Below are the code and all the weights of a small trained network. Each question names an input and a class and asks about switching units off, where a switched-off unit gives its printed mean instead of its output.

import numpy as np


def w(rows, s, z=0):
    codes = np.array(rows[::2]) - 128.0
    scale = np.full(codes.shape[1], s)
    scale[-1] = z or s
    return codes * scale


def f(y):
    return np.maximum(y, 0)


def log_softmax(a):
    a = a - a.max(-1, keepdims=True)
    return a - np.log(np.exp(a).sum(-1, keepdims=True))


def net(x, mask):
    res = np.array(x, float).reshape(1, 5) / 4 @ E
    y = f(res @ A[0][:, :-1].T + A[0][:, -1])
    res = res + np.where(mask, y, B[0][:, -1]) @ B[0][:, :-1]
    return log_softmax(res[-1] @ U[:, :-1].T + U[:, -1])


A, B = {}, {}
E = w([
[230,122,83,180,149,111,236,42,95,51],'x0',
[26,190,106,192,110,208,62,117,73,147],'x1',
[184,161,165,175,119,116,114,107,163,126],'x2',
[183,199,34,107,170,124,92,254,205,156],'x3',
[229,46,244,98,213,156,116,121,81,87],'x4',
],0.0086)
A[0] = w([
[157,153,86,147,121,101,109,224,254,138,200],'N0',
[29,183,86,207,75,193,103,38,95,136,152],'N1',
[30,141,164,97,97,197,7,150,23,185,125],'N2',
[95,80,215,212,150,175,135,67,116,158,86],'N3',
[120,124,218,201,153,183,123,67,84,187,209],'N4',
[85,161,133,76,159,200,64,157,135,178,192],'N5',
[26,156,105,118,55,134,108,98,142,124,254],'N6',
[167,115,228,167,125,164,95,84,137,143,73],'N7',
],0.0073,0.004)
B[0] = w([
[97,157,67,146,179,73,114,92,133,222,239],'N0',
[36,149,121,115,199,174,83,126,243,198,254],'N1',
[73,82,74,16,20,70,231,85,136,142,253],'N2',
[114,222,114,112,216,124,79,128,163,159,191],'N3',
[176,194,136,73,220,139,94,48,170,167,209],'N4',
[107,80,61,59,69,72,116,75,147,157,217],'N5',
[90,79,62,78,126,55,143,3,209,198,240],'N6',
[109,167,155,160,224,144,87,83,142,159,178],'N7',
],0.0076,0.011)
U = w([
[127,3,107,59,76,89,243,34,104,110,149],'0',
[48,113,195,211,30,211,90,172,40,11,1],'1',
[166,91,51,94,230,133,151,124,83,158,36],'2',
[76,201,67,119,147,96,52,157,189,241,200],'3',
[193,168,253,198,220,189,86,50,81,78,70],'4',
[61,129,241,190,86,176,90,133,68,90,5],'5',
],0.007,0.0049)

Each question gives the input, the list of numbers given to net, and the class t.
The units are the neurons (one row each of A and B). Each row of codes is followed by its name. A weight is (code - 128) times the scale printed after its matrix; where a second scale follows, it is the last column's (A, B and U).
mask holds one flag per neuron, in row order. A switched-off neuron (its flag False) gives its mean, the last column of its row in B, instead of its output. The means were averaged over made-up inputs and are rounded, as every weight is.
A unit's drop is (log p(t) with every unit on - log p(t) with that unit switched off) / (log p(t) with every unit on - log p(t) with every unit switched off).
The circuit of an input: a set's keep is (log p(t) with only the set's units on - log p(t) with every unit switched off) / (log p(t) with every unit on - log p(t) with every unit switched off). Starting from all 8 units, units are removed one at a time, each time the one whose removal leaves the highest keep (on an exact tie, the one counted first), for as long as the keep stays at least 0.8.
units of the circuit, in order: the units of the circuit, biggest drop first
unit that matters most: the unit with the biggest drop
k most important neurons: the k neurons with the biggest drops, biggest first
drop of u: that unit's drop, to one decimal
input [-3,-3,-5,-4,6], class 2: unit that matters most => N3
input [-6,3,-3,5,6], class 0: units of the circuit, in order => N2; N1
input [8,-8,-1,5,4], class 2: 2 most important neurons => N2; N6
input [-4,-4,-1,0,5], class 4: units of the circuit, in order => N2; N6; N1
input [2,2,-2,4,6], class 4: 2 most important neurons => N2; N6
input [-4,-2,2,-5,-5], class 0: units of the circuit, in order => N0; N6
input [2,-2,-4,2,2], class 2: 3 most important neurons => N2; N6; N5
input [7,1,3,7,1], class 2: units of the circuit, in order => N1; N6
input [4,-5,4,7,0], class 2: 3 most important neurons => N1; N3; N6
input [-5,2,-1,-1,7], class 0: 2 most important neurons => N2; N1
input [3,5,-8,-5,5], class 2: 2 most important neurons => N0; N2
input [-1,3,-3,2,7], class 0: 2 most important neurons => N1; N0
input [2,3,5,-7,0], class 3: 2 most important neurons => N1; N3
input [2,2,-6,-8,-5], class 3: most important neuron => N1
input [-6,6,-7,-3,-8], class 0: 2 most important neurons => N2; N6
input [-2,2,-3,-3,8], class 4: drop of N0 => 0.2
input [5,2,-2,-6,-3], class 3: drop of N7 => 0.0
input [0,-1,-6,-7,-1], class 3: drop of N2 => 0.1
